grid =
[[124 117 123 153 150 143 128 130 113 118 139 121 139 128 128 140]
 [120 126 120 137 136 150 128 132 125 126 144 127 145 128 127 147]
 [133 115 133 157 154 124 128 128 109 116 125 119 125 127 129 125]
 [138 130 139 129 128 113 128 126 131 130 117 129 117 127 128 116]
 [136 117 137 153 150 117 128 127 112 118 120 121 119 127 129 119]
 [119 145 118 100 103 153 128 132 153 144 147 140 148 128 126 150]
 [124 124 123 141 139 143 128 130 122 124 139 125 139 128 128 140]
 [138 132 139 125 125 113 128 127 134 132 117 131 117 127 128 116]
 [139 139 141 113 114 110 128 126 144 138 114 135 114 127 128 113]
 [132 137 133 117 118 124 128 128 140 136 125 134 125 128 128 125]
 [120 126 120 137 136 150 128 132 125 126 144 127 145 128 127 147]
 [126 119 125 149 147 139 128 130 116 120 136 122 136 128 128 137]
 [119 126 118 137 136 153 128 132 125 126 147 127 148 128 127 150]
 [139 124 141 141 139 110 128 126 122 124 114 125 114 127 129 113]
 [139 141 141 109 111 110 128 127 147 140 114 137 114 127 128 113]]
Rows and columns are counted from 1.
(1, 1) = 124
(2, 10) = 126
(10, 8) = 128
(1, 6) = 143
(6, 14) = 128
(15, 9) = 147
(9, 5) = 114
(10, 11) = 125
(1, 16) = 140
(1, 15) = 128
(15, 12) = 137
(8, 7) = 128
(15, 14) = 127
(14, 4) = 141
(4, 3) = 139
(2, 5) = 136
(14, 14) = 127
(4, 12) = 129
(10, 13) = 125
(2, 1) = 120
(2, 7) = 128
(8, 5) = 125
(5, 1) = 136
(7, 8) = 130
(11, 3) = 120
(12, 5) = 147
(13, 9) = 125
(3, 6) = 124
(7, 16) = 140
(15, 5) = 111
(9, 2) = 139
(1, 4) = 153
(12, 3) = 125
(13, 10) = 126
(5, 11) = 120
(2, 11) = 144

arr =
130,124,125,131,129,125,128,151,124,128,127
125,134,132,139,134,132,128,116,127,132,130
125,137,132,123,125,129,129,108,119,128,130
138,137,143,131,140,133,125,114,126,131,132
126,140,130,130,130,129,128,123,122,131,128
127,134,132,126,125,126,127,122,120,126,127
126,130,118,119,131,133,127,157,132,133,132
121,124,122,128,130,132,129,124,125,132,132
130,125,135,137,134,128,128,107,122,126,130
112,113,115,148,127,127,133,117,117,137,127
122,121,122,132,130,130,130,129,127,135,130
123,119,122,134,129,129,131,118,122,131,131
125,135,134,131,124,128,128,118,125,126,131
127,135,131,135,126,129,128,142,119,130,132
124,132,130,129,126,130,129,129,124,131,131
126,131,128,127,130,125,128,129,132,127,122
Indices start at 1.
(1, 1): 130
(4, 7): 125
(9, 5): 134
(14, 3): 131
(13, 6): 128
(10, 6): 127
(7, 5): 131
(4, 2): 137
(5, 2): 140
(12, 2): 119
(8, 4): 128
(16, 10): 127
(9, 2): 125
(14, 8): 142
(1, 9): 124
(15, 3): 130
(1, 7): 128
(8, 5): 130
(2, 9): 127
(6, 10): 126
(13, 2): 135
(5, 4): 130
(2, 11): 130
(9, 11): 130
(16, 7): 128
(11, 7): 130
(2, 7): 128
(4, 6): 133
(3, 10): 128
(8, 9): 125
(14, 4): 135
(10, 7): 133
(16, 1): 126
(3, 5): 125

M = [[134, 118, 127, 120], [131, 142, 120, 144], [125, 123, 124, 126], [137, 130, 152, 128], [127, 133, 124, 131], [141, 139, 150, 132], [128, 129, 127, 128], [131, 129, 126, 126], [143, 132, 157, 132]]
Rows and columns are counted from 1.
(1, 1) => 134
(7, 1) => 128
(2, 2) => 142
(8, 3) => 126
(9, 3) => 157
(3, 2) => 123
(4, 1) => 137
(1, 2) => 118
(3, 1) => 125
(5, 4) => 131
(6, 4) => 132
(8, 2) => 129
(1, 4) => 120
(3, 4) => 126
(7, 2) => 129
(5, 1) => 127
(9, 2) => 132

A =
[[132 133 129 130]
 [148 146 146 150]
 [107 106 109 106]
 [115 115 116 121]]
Rows and columns are counted from 1.
(1, 1) = 132
(3, 2) = 106
(4, 3) = 116
(2, 4) = 150
(1, 4) = 130
(4, 4) = 121
